Each new row is followed by what is left after taking away its nearest point in the smallest flat space through zero that holds the last named rows
pafe (5 x 12)
[[ -4 -17  -7  -9 -14   7   4   7   7  -9   5  -8]
 [ -6   5 -17  -8  -9   8   4  -6   3  -2 -13 -16]
 [ -6 -10 -20 -12 -11   3   6  -3   9   0   4  -9]
 [  8  -4 -15  -8 -16   9   6   2   5  -7  -9  -3]
 [  3 -16  -7 -12  -1  -7   5   9   7   4  16   6]]
New rows
[ 7  2 24  9 17  4  1 -3 -1  7 12 10] -> [ 5  0  5 -2  5 11  7 -4  4  4  3 -2]
[  0 -22  -9  -4 -18  13 -17  13  18 -10  -9  -9] -> [  1  -5  -4   3   2   0 -21   5  12   5  -8   0]

leler (3 x 12)
[[-13   6  18   8   8  -4  -1  -3  -5   4  13  -3]
 [ -4  13   7   5 -11  -4  -8 -10  -9  13  14  -5]
 [-27  12  -4  -8   5  -3 -16   2  11  -3  -6  -8]]
New rows
[-13   5  12 -15  23  -2  25   2 -16  -6   4   0] -> [ -4  10  -4 -21   5  -1  18  -3 -16   0   0  -2]
[ 11 -12  -5   1 -16   4  -4   3 -13  10  -2   6] -> [ -5 -10   1   1  -4   2  -7   7  -8   5  -3   4]

Goto (2 x 12)
[[-10  -2   5 -14  -2 -16  -1  -4 -10   7   1  -2]
 [ -9   1  -2 -25  -5 -38   2  -8 -18  13  -5   5]]
New rows
[ -8  -3  20   6   5   0  10  10   0 -13  11  -6] -> [  0   1  10   5   4 -10  13   9  -1 -12   5   2]
[ 20   9 -14 -20  -3 -21  -2   1 -12  11  -5  14] -> [ 12   3   1 -10   1   6  -8   5  -5   5   6   1]
[-28  10   2   4 -21  -6 -11   8 -18  12  -5   4] -> [-18  13  -4  15 -20   4  -9  11 -10   7  -7   7]

rer (2 x 12)
[[  2   8  30 -24   2 -21   4 -14 -26  -5  -6   4]
 [ -1  -3 -19  15   7   0   4  -2   1   1   5   5]]
New rows
[-10  -7 -24   6   3   8   1   1  11 -10   5  -2] -> [ -9  -3  -6  -8   1   1   1  -3   2 -12   1  -3]
[  1   3   7 -16  -4  19  -4  -8  13  -3 -11  -4] -> [  1   2  -4  -8   4  12   2 -15   5  -4  -7   3]
[  8   5  28   8  11 -12  -8   1   2 -10  -6  -1] -> [ 7  2 15 18 13 -7 -8  4  8 -9 -3  0]

pemi (2 x 12)
[[-15  -1   0 -10   7   9 -11  14   4   0   4   1]
 [-25  -8   0  -8   3  11 -19  13  11  -5   4   5]]
New rows
[ -8 -21   7 -11 -11  -7  16  -9   3 -13 -18  14] -> [ -5 -13   7 -20  -1  -4  19   1  -3  -7 -15  10]
[ -1  14   1 -15   0  14  -2  15  -4   2  -1  -1] -> [  2   8   1  -4 -11   8   0   1   0  -3  -5   2]

gavis (5 x 12)
[[ 11  -7   7 -10 -14  10  25   5 -17  21  -6  -5]
 [-13  -8  17  -4   4  21  12   9 -26  -6   4  24]
 [  0  -5  -4   7 -13  13  12   8  -2  -9  -8   5]
 [ -9 -11   4 -18 -12 -10   6  16  -2   2  -4   4]
 [-16   3  10   6 -10  -1   7  10  -3 -21   1  11]]
New rows
[ 11 -11   8   7   6  21   9   2  -5   2  -5 -14] -> [  1  -9  10   2   7   4  -1   6   3  -5  -2 -14]
[ 18  -2 -20  13   6 -22  -2  -7  19  -3  12   0] -> [ 11  -8  -7   6   3 -12  11   1   1  -1  14  12]

bobo (4 x 12)
[[-10 -26   0   1   3 -28   2   0   9   1  16   1]
 [-14  -9   1   1   8 -18   6   6  39   4  -4   2]
 [ -5 -26   2   0   4 -25   6   1  -1   2  22  -3]
 [ -4 -10 -14 -17   8 -18  10   7   2  -7  -3  -7]]
New rows
[-11   9   7  -3  -1 -21   2  17 -15  -5 -25  15] -> [ -8   8  18   5   0 -17   6  17 -15   2 -14  13]
[-11   3 -23  -4  18  13  15  14  -3   3  14  15] -> [-14   2 -20   4  12  14   5   8  -2   4  15  22]

zezu (2 x 12)
[[  6   2 -25  -6   8  14   0  -3   4   6  15   1]
 [ -4 -13 -17 -13  18  15  -7   7   5   6  15  12]]
New rows
[-18   3   9  -7  -2  -1  15  -7  -7  -6  -8  -8] -> [-17   2   0 -10   3   5  14  -7  -5  -4  -2  -6]
[ 11  15 -14   2   6  14   0   0   8   0  13   8] -> [ 5 10  5  5  3  4 -1  4  5 -4  2 10]

mipa (3 x 12)
[[  9   0  17  10 -15 -14 -12   5   9  11  -2 -18]
 [ -6  -3   8 -10  -4 -15  -9   7   8  -8   1 -18]
 [  1  17  -5   0 -16 -14  -1   6  15 -16  -1   2]]
New rows
[-13   6   5  20  13  -8  -1  -2 -10  22 -15 -13] -> [-18  14  -4  13  12 -11   3   0  -6   7 -14  -7]
[  2   4   3 -13   0  -6  -1  -5  19 -13   7 -13] -> [  8   2   2  -4   4   5   3 -10  11  -1   6  -5]
[ 12   3   0   4   0  27  -3  -8   0 -11   4  10] -> [  9   0   7  -1  -2  18  -9  -4   4 -13   4  -3]

Zasu (4 x 12)
[[  2 -20  12  13  -1 -13  -3  12 -17 -25   1  -7]
 [  4 -11  14 -10  14  26  13  -8 -13 -17  17  -7]
 [  5  -6  14  -7 -10   2   8 -12  -2   2  10  -9]
 [ 14 -15   7  -8   9   3  13   0 -20 -24  23 -23]]
New rows
[24  7 12  2 -3 17 11  0 17 -9 24  5] -> [20  8  6 12 -5  4  2 10 19 -9 13 10]
[-25   7   0  13   2  -2 -13  -1   5  12  17  12] -> [-18   3   1   9   3  -4  -8  -1  -1   5  26   2]

kav (2 x 12)
[[-12 -33   6 -22  12   0   0  -5 -22  -5  -7  12]
 [ -5 -18   2 -10   8  -2  -2   3 -14  -1  -6   3]]
New rows
[  8  -3 -18   9 -10 -12   4  -3  10  -5  24   3] -> [  6 -13 -17   4  -5 -14   2   1   1  -5  20   3]
[ -9   4  -2  13  15 -12   4  20   4   2   1 -21] -> [-15  -1   3   4  12  -6  10   2   7  -4   6  -9]

Vilim (4 x 12)
[[ -1  -3  -7 -13  31  -5  -4  20   7   1  -8  -6]
 [  6 -11 -10  -9 -10 -11  29   0  21 -11 -16  -7]
 [ -6  -1   6 -10  14  17   6  -1  -2  21   7  -3]
 [  2  -6  -1 -10   5  -4  19   3  15  -6 -15  -5]]
New rows
[ -8 -28  -6  11  11  11   1  -6  -3 -17 -18  -1] -> [ -9 -28  -9  13   7  14  -3  -8  -8  -9  -8  -1]
[-10   8  -4   9  10  18  -8  15  -5  12  -7  29] -> [ -6   3 -12   8  -3  11   4  12   3   6 -11  27]

bidiv (5 x 12)
[[ 18  -4  -7 -13 -13  28  -5  19  -5   3  -8   3]
 [  7   7   6 -11  -6  -3   9 -16  -7   0   7  -3]
 [ -3   2  15  -9   5 -30   2 -23 -20  -1  -9  -8]
 [ 21 -11   3 -17 -10   1   0  -1 -22   5 -16  -2]
 [ -5  11   0 -15  10  -3   3   3 -13   2 -14  -1]]
New rows
[ 16   3   0  -1  -8 -13  -7 -20 -25   9 -14  11] -> [ 4 11 -7 10 -3  0 -9 -8 -6  6 -3 15]
[-14   5   3  13   1  -9   5  -5   2  -2  18   6] -> [-4  0  1  3 -3 -1  1  4 -9  1  5  6]

kifev (5 x 12)
[[ 16  -2   5  21 -11   9  -7  13   3  11   7  -8]
 [  7   0  12  17  -2   6  -8  -2  15   3  -2 -12]
 [ 18   3  11  18 -12  12  -8   4  13  10  13  -9]
 [ 16  -2   9  19  -6  11 -10   5   9  10   4 -10]
 [ 16  -2  15  14  -3  13 -14  -4  16   6   3  -8]]
New rows
[-19  10  18   0  -6   9  11  22 -14 -13   3  15] -> [-11  10  17   0   9  19   7   9  -9   0  -1   3]
[ -4  20  -3   8   8 -19  14   9  -3 -11  20 -19] -> [  8   4   4   1  15  -8  -5   6  -6 -13  11  -7]

tupa (3 x 12)
[[-17   2  -1  20 -17   4  23  14  19  16  -7  -7]
 [  4  16   6   8  -6   5   9 -12  16   8 -25  30]
 [ -6  -7   4 -15  12 -24   3  -2  -2  14  22 -24]]
New rows
[ 24  -2 -10  -4  -5  -9   1 -13   0   5   0  11] -> [ 18  -6 -13   2 -10  -5   5  -3   0   5   4   1]
[ 12  15  11  -5  12   7  -6 -22  -5  -2   0   1] -> [  2  11   7   5   3  11   2  -9  -1   0   3 -11]
[-14  20 -23   1 -10  -3  10   8   4   6 -19   0] -> [ -8  16 -23 -10  -1  -8   0   4  -6   0 -11  -3]

Felod (5 x 12)
[[ -6   3   5   3 -10  11 -11 -22  10 -22 -10  -9]
 [  0  12   2   4   3  -9 -13  -7  20  -4   3  -8]
 [ -5  11   4   5  -4  -4 -17 -19  23 -16  -3 -10]
 [  6 -10 -10  -8   1 -11 -10  -9  14 -16   2   6]
 [ 12   3  -6   0   7   4 -13  -2  10 -12  -4 -13]]
New rows
[ -3   1 -11  10  -8  10   2 -10  12  12 -13   3] -> [  3  -2 -13   6  -4   9   3  -6  12  15  -8   6]
[ -2 -11 -12  -9  -8 -12 -14   1   3  -6  -2 -17] -> [ -4  -7  -1 -10 -10  -3  -5   2  -2   5   5 -14]

zisu (2 x 12)
[[-18   1   0  -1  -6  -5   9  -5   6 -14   8   8]
 [-12  -6  -8 -18 -14  14  19 -24   6 -23  12 -12]]
New rows
[-30  -5  -2  -5   5 -11  13 -12  -1 -25   9   8] -> [ -5  -6  -2  -3  14  -5   0  -4 -10  -4  -3  -2]
[  0   5  12  25  -5 -25  -6   5   2 -15  -1  -9] -> [  7   2   8  17  -7 -15  -4  -3   0 -16  -1 -20]

Farop (2 x 12)
[[  4   8  -8 -27 -24   2   2 -21 -12  -5   4 -13]
 [ 20   6 -16   5  32  19  -7  13   9  -9 -17   9]]
New rows
[-17   3  13   8  -5  13  -1  11  14  15 -11  20] -> [-11   8   6  -6 -12  17  -1   2   9  11 -12  15]
[  1   1  -6 -12 -15   3  15 -12 -10  -7   2   2] -> [ 0 -3 -2  2 -2  3 14 -1 -4 -5 -1  9]

Gev (5 x 12)
[[ -8  -4   5  -5  -9   6   9   7 -10  -1   8 -12]
 [-13  11  10 -27 -17  11  13  -3  -9  -3  -8 -16]
 [  3 -27  15 -17   3  13  26  28  -7  -5  -5  -1]
 [-19   0   5  -3   1   3   2  28 -23   3   8 -17]
 [-10  -2   4 -22   1   3  14   1  -9  -1 -12 -12]]
New rows
[-13  -1 -10 -18  -7   2  -9  -5   5  -4 -11   8] -> [-11 -10 -11  -7  -7   2  -9   2   3  -4   0   8]
[  3   1  15 -15  -7  16   8  -7 -10   7 -16  -2] -> [  4  -2   7   5   1   7  -2  -6 -10  10  -5   1]

bodo (3 x 12)
[[  2   5   1 -12  -6 -10  10  -1   1  -5 -14  -5]
 [  4  -3   1   0   5  -3  17  -6   0 -24 -15  11]
 [  4  12 -12   1 -12  -9   0  -8 -12 -19   9   4]]
New rows
[  9 -13  10  19   3   7   3  -5   6 -18  14  12] -> [ 8 -5 11  3 -8 -3  2 -1  8 -4  8 -4]
[ 0 -4  2 12 11  0 -5 13  2 18 19 -5] -> [  4   1   0   5   6 -10   8   8   0   1   7  -3]

gosu (2 x 12)
[[ -4  11   2   3  -4  11  -6 -11  12   3  -8  -6]
 [ -5  18   2   5  -8  13  -6 -16  15   3 -10  -5]]
New rows
[ -3   1  11  -3 -19  -5   6  -1   8   9 -17   4] -> [ -2  -8  11  -5 -14  -7   6   5   5   9 -15   3]
[  3 -15  10  -8  23  -3   3   7  -6   7   2  -8] -> [ 2  5  9 -2 10 -2  7 -5 -2  5 -1  0]

dabup (5 x 12)
[[ 13  16   6  -3 -12 -27   8 -17   9  -9 -13   8]
 [  8   2   6   2 -13   9  -7   3   0  -9  -6  20]
 [-31  13 -11   3   9 -15 -18  11  -6 -22 -20   2]
 [  0  18   1 -24  19  14  14   9  -1   2   1 -11]
 [ 23   5  14  20 -14  -1  -1  -8   0 -10   6   9]]
New rows
[ 21  13  -1  -6   3   3  -7  11   2 -11  12   3] -> [ 10   0  -9  -6   1  -7 -10   8   4  -3  10   0]
[-11 -29 -19   5   7 -15   5 -14 -10  -1 -11  -4] -> [  6 -11  -7   1   8   3  10  -8 -12 -11  -8   2]

dud (2 x 12)
[[ -3   0   1  -6 -11  13  -5  -1   9   8 -10  -9]
 [-13   5  -5  -7 -25  12  -8  -4   6  22  -7 -19]]
New rows
[ 6 12 -3 -4 -3 -9 -4  0  1 14 28 -3] -> [13  7  3 -7  2  1 -5  2 10  7 18  0]
[ -3  14   5   9  14 -15  -5  -8   0 -22   0   3] -> [ -8  15   4   5   3  -6  -9 -10   5 -13  -6  -6]
[ -7 -10  -5  10 -20  17   8  15  10  -8 -13  14] -> [-10  -7  -9  14 -18   6  10  14   1  -7  -4  16]

fufo (5 x 12)
[[-27 -20  -7  -6  -5  -4  13  -5  -3  -3  19  -7]
 [-16 -17   1   0   2   4  10 -10  10  11  13 -17]
 [-26 -26  -3   9  -1  -4  30  -6  -4  15  14  -1]
 [-14  -9   4   7  -4 -10   5  -9  -9   3  11  -4]
 [-18 -12   1   4   0  -3   7  -7   1   7   9 -11]]
New rows
[-13  14  16  -3  -9  -9   0 -12  31  -1  -9  -3] -> [ -9  11  12  -5 -13 -11   9  -9  23  -5  -6  11]
[ -4   6  -3   9 -12  13 -13 -14   7   0  -7   5] -> [ -7   1  -6   8 -13  13  -6 -13   5  -1  -4  10]

Mek (2 x 12)
[[  4   7  24  -1   8 -20  20  -8  -1  28 -16  13]
 [  6 -13 -10  -4  -4  12  -2  10   3 -13   6  -2]]
New rows
[-18   7  10  13  -3   3  27  -9   4  19 -14 -11] -> [-15  -2  -1  11  -7  15  21  -1   6   5  -7 -15]
[-12  -6   9  -9 -12  17 -26 -10   6  -1  13  10] -> [ -8  -8  16 -11 -10  12 -17 -10   7   7   8  15]
[-12  11   1  11  -3  13 -16  -6  -4   3  10  -9] -> [-1 -1  7  5 -2 13 -2  1 -1  9  5 -1]

sib (2 x 12)
[[ -6  -7  16  14  15  28   0  -7 -14   5 -10 -14]
 [  5  -4   9  12  16  11   9   4  -6   6  -8  -9]]
New rows
[  1  -2   6  -6   1 -18  -2  14   0   7 -20  10] -> [ -6  -3   9  -6  -1  -9  -8   7  -4   6 -21   8]
[ 20  -3  -7  13  29 -11  16  -2   8  -1  -3  -4] -> [  4  -2  -8   4  13  -4  -2 -17   5  -8   2  -1]

kanop (4 x 12)
[[ -6  -5  12   5  -6  -2  10 -12  11   1  11  -2]
 [-24  15  29   5   2   2  13  -4   6   7  10   5]
 [-13   2 -17  14   8  -4  14 -15  -8  12  -4   8]
 [-20   8  11  -8  -5  -5  -9  -5  15  20  20 -10]]
New rows
[-23  -3   4  10 -13   4   3   2   0  13  11  16] -> [ -7  -9  -2   5 -15   6  -4  10  -3   3   5  14]
